Below are the code and all the weights of a small trained network. Each question names an input and a class and asks about switching units off, where a switched-off unit gives its printed mean instead of its output.

import numpy as np


def w(rows, s, z=0):
    codes = np.array(rows[::2]) - 128.0
    scale = np.full(codes.shape[1], s)
    scale[-1] = z or s
    return codes * scale


def f(y):
    return y / 2 * (1 + np.tanh(0.7978845608 * (y + 0.044715 * y**3)))


def log_softmax(a):
    a = a - a.max(-1, keepdims=True)
    return a - np.log(np.exp(a).sum(-1, keepdims=True))


def net(x, mask):
    res = np.array(x, float).reshape(1, 8) / 4 @ E
    y = f(res @ A[0][:, :-1].T + A[0][:, -1])
    res = res + np.where(mask, y, B[0][:, -1]) @ B[0][:, :-1]
    return log_softmax(res[-1] @ U[:, :-1].T + U[:, -1])


A, B = {}, {}
E = w([
[143,133,5],'x0',
[208,57,139],'x1',
[128,128,128],'x2',
[128,128,128],'x3',
[193,209,147],'x4',
[128,127,128],'x5',
[128,128,128],'x6',
[128,128,128],'x7',
],0.018)
A[0] = w([
[121,185,131,128],'N0',
[118,154,142,110],'N1',
[90,138,113,139],'N2',
[135,64,128,152],'N3',
[39,122,115,206],'N4',
[129,202,130,126],'N5',
[207,141,141,63],'N6',
[120,163,122,114],'N7',
[189,106,135,113],'N8',
[107,124,124,103],'N9',
[133,144,166,91],'N10',
[108,127,98,167],'N11',
[125,140,128,80],'N12',
[130,112,129,95],'N13',
[175,123,122,115],'N14',
[138,129,85,177],'N15',
[84,148,146,193],'N16',
[43,115,120,208],'N17',
[153,137,5,192],'N18',
[131,76,120,95],'N19',
[123,126,145,175],'N20',
[118,172,125,76],'N21',
[120,122,170,233],'N22',
[158,100,102,110],'N23',
[200,136,135,75],'N24',
[127,192,135,175],'N25',
[140,63,126,129],'N26',
[134,95,126,108],'N27',
[121,126,151,174],'N28',
[134,86,127,105],'N29',
[117,125,180,254],'N30',
[180,135,132,89],'N31',
[119,125,173,233],'N32',
],0.024,0.009)
B[0] = w([
[230,144,77,171],'N0',
[163,169,123,148],'N1',
[97,152,91,155],'N2',
[203,64,239,180],'N3',
[15,176,134,196],'N4',
[206,125,45,183],'N5',
[21,218,148,172],'N6',
[171,141,44,151],'N7',
[35,104,193,170],'N8',
[98,129,153,135],'N9',
[150,150,123,161],'N10',
[78,101,81,160],'N11',
[149,112,124,128],'N12',
[138,105,144,133],'N13',
[70,105,101,157],'N14',
[90,78,64,175],'N15',
[137,200,157,174],'N16',
[27,169,175,194],'N17',
[95,56,8,255],'N18',
[155,84,151,163],'N19',
[139,159,194,150],'N20',
[169,97,72,153],'N21',
[133,146,207,187],'N22',
[113,86,122,161],'N23',
[1,191,112,168],'N24',
[210,206,63,183],'N25',
[183,40,172,178],'N26',
[154,59,146,149],'N27',
[153,170,198,157],'N28',
[165,94,144,156],'N29',
[158,198,217,201],'N30',
[36,169,109,156],'N31',
[155,170,212,190],'N32',
],0.0088,0.032)
U = w([
[61,230,186,253],'0',
[20,151,81,182],'1',
[193,111,215,85],'2',
[150,34,104,13],'3',
[246,229,134,38],'4',
[202,144,26,50],'5',
],0.012,0.0026)

Each question gives the input, the list of numbers given to net, and the class t.
The units are the neurons (one row each of A and B). Each row of codes is followed by its name. A weight is (code - 128) times the scale printed after its matrix; where a second scale follows, it is the last column's (A, B and U).
mask holds one flag per neuron, in row order. A switched-off neuron (its flag False) gives its mean, the last column of its row in B, instead of its output. The means were averaged over made-up inputs and are rounded, as every weight is.
A unit's drop is (log p(t) with every unit on - log p(t) with that unit switched off) / (log p(t) with every unit on - log p(t) with every unit switched off).
unit that matters most: the unit with the biggest drop
top k neurons: the k neurons with the biggest drops, biggest first
drop of u: that unit's drop, to one decimal
input [0,7,2,-7,-2,8,6,-3], class 2: top 2 neurons	(N18; N3)
input [1,6,5,6,-5,3,5,7], class 3: top 2 neurons	(N30; N32)
input [-1,4,5,8,0,-5,-7,-2], class 2: unit that matters most	N4
input [7,4,-3,-2,0,6,-1,-2], class 3: top 2 neurons	(N4; N17)
input [2,7,2,8,1,-8,8,7], class 1: top 2 neurons	(N24; N6)
input [6,6,7,3,0,-7,3,-4], class 3: top 4 neurons	(N4; N26; N17; N3)
input [0,7,3,-8,6,5,-7,0], class 0: top 2 neurons	(N18; N6)
input [1,1,-2,1,-7,6,-7,7], class 3: top 2 neurons	(N3; N26)
input [4,0,3,6,7,2,0,-1], class 5: drop of N5	0.2
input [2,6,-6,4,0,-1,4,2], class 3: drop of N26	0.3
input [-7,0,2,0,7,-4,0,3], class 4: drop of N25	0.2
